Here is a tiny trained network, its code and every weight. The questions are about switching its units off for an input and a target symbol, where a switched-off unit gives its printed mean instead of its output.

import numpy as np


def w(rows, s, z=0):
    codes = np.array(rows[::2]) - 128.0
    scale = np.full(codes.shape[1], s)
    scale[-1] = z or s
    return codes * scale


def norm(h):
    return h / np.sqrt((h * h).mean(-1, keepdims=True) + 1e-5)


def f(y):
    return np.maximum(y, 0)


def softmax(a):
    e = np.exp(a - a.max(-1, keepdims=True))
    return e / e.sum(-1, keepdims=True)


def log_softmax(a):
    a = a - a.max(-1, keepdims=True)
    return a - np.log(np.exp(a).sum(-1, keepdims=True))


def net(x, mask):
    ids = ['Θαβγεζπ'.index(c) for c in x.split()]
    T = len(ids)
    res = E[ids] + P[:T]
    r = norm(res)
    for j in range(3):
        rows = slice(4 * j, 4 * j + 4)
        q, k, v = (r @ M[0][rows].T for M in (Q, K, V))
        z = softmax(np.where(np.tri(T) > 0, q @ k.T / 4**0.5, -1e9)) @ v
        o = O[0][rows]
        res = res + np.where(mask[j], z, o[:, -1]) @ o[:, :-1]
    y = f(norm(res) @ A[0][:, :-1].T + A[0][:, -1])
    res = res + np.where(mask[3:15], y, B[0][:, -1]) @ B[0][:, :-1]
    return log_softmax(norm(res)[-1] @ U[:, :-1].T + U[:, -1])


Q, K, V, O, A, B = {}, {}, {}, {}, {}, {}
E = w([
[152,110,205,193],'Θ',
[141,160,132,179],'α',
[184,63,106,146],'β',
[209,152,110,85],'γ',
[73,177,188,156],'ε',
[153,178,188,102],'ζ',
[152,135,61,251],'π',
],0.017)
P = w([
[144,81,105,61],'0',
[90,186,2,125],'1',
[96,220,22,137],'2',
[104,217,21,159],'3',
[113,217,21,168],'4',
[101,227,37,187],'5',
[125,224,15,190],'6',
[131,234,23,193],'7',
[176,241,35,183],'8',
],0.0059)
Q[0] = w([
[144,114,145,43],'h1',
[199,151,117,234],'h1',
[108,99,79,55],'h1',
[156,163,112,247],'h1',
[243,152,118,101],'h2',
[151,254,110,199],'h2',
[147,127,127,189],'h2',
[73,43,207,162],'h2',
[200,234,101,223],'h3',
[107,138,162,139],'h3',
[35,74,158,66],'h3',
[43,61,129,45],'h3',
],0.0099)
K[0] = w([
[137,152,72,130],'h1',
[148,60,255,87],'h1',
[148,155,92,228],'h1',
[104,24,130,24],'h1',
[214,149,148,89],'h2',
[193,55,203,223],'h2',
[39,7,98,247],'h2',
[127,121,64,130],'h2',
[244,60,240,136],'h3',
[154,96,109,112],'h3',
[1,182,71,125],'h3',
[52,152,24,140],'h3',
],0.01)
V[0] = w([
[119,122,195,94],'h1',
[216,119,152,21],'h1',
[139,104,194,125],'h1',
[127,71,40,102],'h1',
[124,3,233,120],'h2',
[60,132,61,126],'h2',
[49,130,149,55],'h2',
[105,128,149,97],'h2',
[155,183,156,223],'h3',
[91,179,161,124],'h3',
[147,140,92,9],'h3',
[100,117,143,119],'h3',
],0.012)
O[0] = w([
[112,172,184,119,149],'h1',
[197,123,136,70,209],'h1',
[117,111,168,95,149],'h1',
[141,113,107,88,59],'h1',
[133,61,169,122,88],'h2',
[54,198,102,135,68],'h2',
[81,113,186,94,2],'h2',
[116,114,133,144,84],'h2',
[254,171,101,169,215],'h3',
[126,169,148,117,122],'h3',
[48,133,94,65,96],'h3',
[111,112,166,74,102],'h3',
],0.008,0.0084)
A[0] = w([
[15,182,115,211,164],'n1',
[119,118,25,180,205],'n2',
[149,38,83,136,149],'n3',
[119,107,65,134,120],'n4',
[239,106,130,154,136],'n5',
[255,196,162,168,187],'n6',
[248,120,62,233,95],'n7',
[199,57,60,87,74],'n8',
[67,182,108,103,151],'n9',
[107,69,202,95,252],'n10',
[102,16,62,113,169],'n11',
[152,87,128,110,132],'n12',
],0.0093,0.0029)
B[0] = w([
[35,93,134,208,150],'n1',
[43,135,185,31,179],'n2',
[84,110,111,105,146],'n3',
[43,100,85,129,142],'n4',
[104,80,116,85,203],'n5',
[99,53,161,84,250],'n6',
[146,124,176,127,245],'n7',
[65,114,170,162,160],'n8',
[157,79,207,120,145],'n9',
[71,254,25,209,138],'n10',
[104,143,73,228,138],'n11',
[158,221,240,127,137],'n12',
],0.0065,0.014)
U = w([
[145,41,180,175,159],'Θ',
[156,170,55,182,167],'α',
[54,5,83,117,101],'β',
[127,137,38,56,5],'γ',
[51,148,164,202,122],'ε',
[112,192,184,65,67],'ζ',
[101,156,21,206,118],'π',
],0.012,0.0024)

Each question gives the input, a string of symbols that net reads in full, and the target symbol t.
The units are the heads (4 rows each of Q, K, V and O) and the neurons (one row each of A and B). Each row of codes is followed by its name. A weight is (code - 128) times the scale printed after its matrix; where a second scale follows, it is the last column's (O, A, B and U).
mask holds one flag per unit, heads first, then neurons. A switched-off unit (its flag False) gives its mean, the last column of its rows in O or B, instead of its output. The means were averaged over made-up inputs and are rounded, as every weight is.
A unit's drop is (log p(t) with every unit on - log p(t) with that unit switched off) / (log p(t) with every unit on - log p(t) with every unit switched off).
The circuit of an input: a set's keep is (log p(t) with only the set's units on - log p(t) with every unit switched off) / (log p(t) with every unit on - log p(t) with every unit switched off). Starting from the 12 units with the biggest drops (on a tie, the unit counted first), units are removed one at a time, each time the one whose removal leaves the highest keep (on an exact tie, the one counted first), for as long as the keep stays at least 0.8.
units of the circuit, in order: the units of the circuit, biggest drop first
unit that matters most: the unit with the biggest drop
k most important neurons: the k neurons with the biggest drops, biggest first
which heads matter: for each layer, one digit per head in row order, 1 if its drop is at least 0.15 and else 0, layers parted by /
drop of u: that unit's drop, to one decimal
input α ε π ζ ζ β, target α: which heads matter => 111
input ε ε ζ π β ζ γ π α, target ε: which heads matter => 100
input γ π α ε ζ γ π ζ β, target γ: unit that matters most => h2
input ζ ε α β ζ π π Θ, target ζ: units of the circuit, in order => h1, h3
input ζ α α ε ε α β, target ζ: which heads matter => 111
input π β π ζ ε π γ ζ α, target π: units of the circuit, in order => h2, h1
input β Θ β α, target β: units of the circuit, in order => h3, h1
input β β ζ π α π, target β: which heads matter => 101
input γ π α α α β, target γ: which heads matter => 110
input α α ζ π ζ ζ Θ ζ, target α: which heads matter => 001
input γ ζ ζ ε Θ ε ζ γ ε, target Θ: which heads matter => 010
input ε α ζ, target ε: which heads matter => 110
input ζ ε β γ γ ζ Θ ε α, target ζ: which heads matter => 001
input α γ γ ε, target α: most important neuron => n8
input γ π γ ζ ε Θ Θ ζ π, target Θ: units of the circuit, in order => n7, h2, n2
input β α β ζ, target β: which heads matter => 101
input π Θ γ, target Θ: 2 most important neurons => n6, n7
input π β α, target π: which heads matter => 110
input ε β ζ α, target ε: which heads matter => 000
input β β ε α ε, target β: units of the circuit, in order => h3
input π β π Θ ε ε Θ ε, target Θ: which heads matter => 001
input γ ζ ζ ε ε β γ β, target β: 2 most important neurons => n8, n2
input Θ ζ ζ ε ε γ, target Θ: drop of h2 => 0.2
input ε ε ε ζ α ε γ ζ, target ε: drop of h1 => 1.2
input Θ ε β γ ε ζ, target Θ: drop of n7 => 0.0
